Below are the code and all the weights of a small trained network. Each question names an input and a target symbol and asks about switching units off, where a switched-off unit gives its printed mean instead of its output.

import numpy as np


def w(rows, s, z=0):
    codes = np.array(rows[::2]) - 128.0
    scale = np.full(codes.shape[1], s)
    scale[-1] = z or s
    return codes * scale


def f(y):
    return y / 2 * (1 + np.tanh(0.7978845608 * (y + 0.044715 * y**3)))


def softmax(a):
    e = np.exp(a - a.max(-1, keepdims=True))
    return e / e.sum(-1, keepdims=True)


def log_softmax(a):
    a = a - a.max(-1, keepdims=True)
    return a - np.log(np.exp(a).sum(-1, keepdims=True))


def net(x, mask):
    ids = ['αζθμπσψω'.index(c) for c in x.split()]
    T = len(ids)
    res = E[ids] + P[:T]
    r = res
    for j in range(3):
        rows = slice(4 * j, 4 * j + 4)
        q, k, v = (r @ M[0][rows].T for M in (Q, K, V))
        z = softmax(np.where(np.tri(T) > 0, q @ k.T / 4**0.5, -1e9)) @ v
        o = O[0][rows]
        res = res + np.where(mask[j], z, o[:, -1]) @ o[:, :-1]
    y = f(res @ A[0][:, :-1].T + A[0][:, -1])
    res = res + np.where(mask[3:11], y, B[0][:, -1]) @ B[0][:, :-1]
    return log_softmax(res[-1] @ U[:, :-1].T + U[:, -1])


Q, K, V, O, A, B = {}, {}, {}, {}, {}, {}
E = w([
[141,130,131,168],'α',
[177,147,144,3],'ζ',
[162,140,153,134],'θ',
[130,110,121,169],'μ',
[108,146,73,87],'π',
[162,118,156,146],'σ',
[168,114,161,116],'ψ',
[147,98,143,157],'ω',
],0.021)
P = w([
[104,143,101,115],'0',
[189,140,61,143],'1',
[164,59,68,104],'2',
[14,145,142,102],'3',
[104,250,102,154],'4',
[151,145,41,130],'5',
[72,51,99,77],'6',
],0.012)
Q[0] = w([
[145,102,99,134],'head 0',
[86,103,134,89],'head 0',
[57,123,156,112],'head 0',
[145,182,164,148],'head 0',
[217,114,5,94],'head 1',
[182,18,126,176],'head 1',
[28,56,171,65],'head 1',
[93,110,87,107],'head 1',
[124,135,123,121],'head 2',
[118,160,135,133],'head 2',
[193,122,77,138],'head 2',
[120,178,127,130],'head 2',
],0.026)
K[0] = w([
[123,91,146,112],'head 0',
[90,192,149,145],'head 0',
[134,203,143,137],'head 0',
[157,121,80,137],'head 0',
[15,145,152,54],'head 1',
[105,162,235,193],'head 1',
[163,254,107,129],'head 1',
[101,165,107,125],'head 1',
[132,125,133,124],'head 2',
[160,99,96,129],'head 2',
[61,103,167,114],'head 2',
[168,85,93,126],'head 2',
],0.026)
V[0] = w([
[111,125,142,123],'head 0',
[131,175,142,140],'head 0',
[77,140,144,114],'head 0',
[145,111,98,126],'head 0',
[89,129,46,106],'head 1',
[178,133,231,102],'head 1',
[144,106,174,253],'head 1',
[145,170,124,62],'head 1',
[101,114,146,123],'head 2',
[163,248,135,157],'head 2',
[128,133,130,129],'head 2',
[127,71,112,116],'head 2',
],0.016)
O[0] = w([
[146,122,122,130,123],'head 0',
[114,84,131,114,122],'head 0',
[169,105,123,127,115],'head 0',
[112,154,139,133,139],'head 0',
[81,94,80,97,150],'head 1',
[147,172,209,160,153],'head 1',
[248,137,104,155,2],'head 1',
[72,131,145,130,208],'head 1',
[147,109,159,121,120],'head 2',
[88,233,119,152,131],'head 2',
[127,130,129,128,128],'head 2',
[137,85,115,119,131],'head 2',
],0.017,0.021)
A[0] = w([
[73,132,78,89,62],'neuron 0',
[158,153,164,3,25],'neuron 1',
[111,95,96,94,115],'neuron 2',
[141,177,165,185,52],'neuron 3',
[93,131,141,94,2],'neuron 4',
[129,121,66,40,99],'neuron 5',
[191,146,45,116,40],'neuron 6',
[166,251,55,98,187],'neuron 7',
],0.013,0.0038)
B[0] = w([
[205,133,134,50,252],'neuron 0',
[127,168,93,234,157],'neuron 1',
[141,171,166,121,175],'neuron 2',
[131,80,204,145,144],'neuron 3',
[145,113,79,206,229],'neuron 4',
[73,121,144,198,168],'neuron 5',
[140,253,142,103,144],'neuron 6',
[100,26,53,151,147],'neuron 7',
],0.017,0.044)
U = w([
[1,170,170,117,139],'α',
[101,205,164,174,137],'ζ',
[207,169,164,133,54],'θ',
[118,181,223,143,111],'μ',
[141,154,159,87,254],'π',
[181,125,163,153,203],'σ',
[116,136,112,135,95],'ψ',
[66,135,160,154,88],'ω',
],0.0085,0.004)

Each question gives the input, a string of symbols that net reads in full, and the target symbol t.
The units are the heads (4 rows each of Q, K, V and O) and the neurons (one row each of A and B). Each row of codes is followed by its name. A weight is (code - 128) times the scale printed after its matrix; where a second scale follows, it is the last column's (O, A, B and U).
mask holds one flag per unit, heads first, then neurons. A switched-off unit (its flag False) gives its mean, the last column of its rows in O or B, instead of its output. The means were averaged over made-up inputs and are rounded, as every weight is.
A unit's drop is (log p(t) with every unit on - log p(t) with that unit switched off) / (log p(t) with every unit on - log p(t) with every unit switched off).
The circuit of an input: a set's keep is (log p(t) with only the set's units on - log p(t) with every unit switched off) / (log p(t) with every unit on - log p(t) with every unit switched off). Starting from all 11 units, units are removed one at a time, each time the one whose removal leaves the highest keep (on an exact tie, the one counted first), for as long as the keep stays at least 0.8.
units of the circuit, in order: the units of the circuit, biggest drop first
most important unit: the unit with the biggest drop
k most important neurons: the k neurons with the biggest drops, biggest first
heads that matter: for each layer, one digit per head in row order, 1 if its drop is at least 0.15 and else 0, layers parted by /
input μ ψ π ψ, target μ: 4 most important neurons	[neuron 0; neuron 4; neuron 3; neuron 7]
input σ σ α σ, target σ: heads that matter	010
input θ ζ σ, target ω: heads that matter	111
input ω α ψ ω θ σ ψ, target ω: units of the circuit, in order	[neuron 0; head 1; head 2; neuron 7]
input ζ π σ ψ σ θ, target μ: units of the circuit, in order	[neuron 0; head 1; neuron 4; neuron 3]
input ζ π μ α ω σ, target ψ: heads that matter	110
input ζ ω α, target α: heads that matter	010
input θ σ ω, target ω: heads that matter	111
input ψ π ψ, target μ: 4 most important neurons	[neuron 0; neuron 4; neuron 7; neuron 3]
input θ ψ μ ζ α ζ θ, target ψ: units of the circuit, in order	[neuron 7; neuron 0; head 2; head 1]
input σ μ α, target σ: 2 most important neurons	[neuron 0; neuron 7]
input α π ψ, target ψ: most important unit	neuron 7
input ψ σ ζ σ ψ ω, target σ: units of the circuit, in order	[head 1; neuron 0; neuron 7; neuron 5]
input α π π ψ σ, target π: units of the circuit, in order	[neuron 0; head 1]
input π ψ ψ σ μ ζ σ, target ζ: heads that matter	110
input σ π ψ ω α, target μ: 2 most important neurons	[neuron 0; neuron 4]
input ψ ψ ω σ μ, target θ: most important unit	head 2
input σ ζ μ α ω ζ σ, target θ: heads that matter	110
input σ ζ σ π μ, target σ: units of the circuit, in order	[head 1; neuron 7]
input ζ σ ψ ψ α ψ ω, target ψ: 4 most important neurons	[neuron 7; neuron 0; neuron 2; neuron 5]
input σ ζ σ, target σ: units of the circuit, in order	[head 1; neuron 0; neuron 5; neuron 2]
input θ ω σ π ω, target σ: units of the circuit, in order	[head 1; neuron 7]
input ψ π ζ ψ, target π: heads that matter	010
input α μ α μ ψ, target ψ: units of the circuit, in order	[neuron 7; neuron 0; head 1]
input μ ζ θ σ σ, target ω: heads that matter	110
input ω ψ π σ, target μ: heads that matter	010
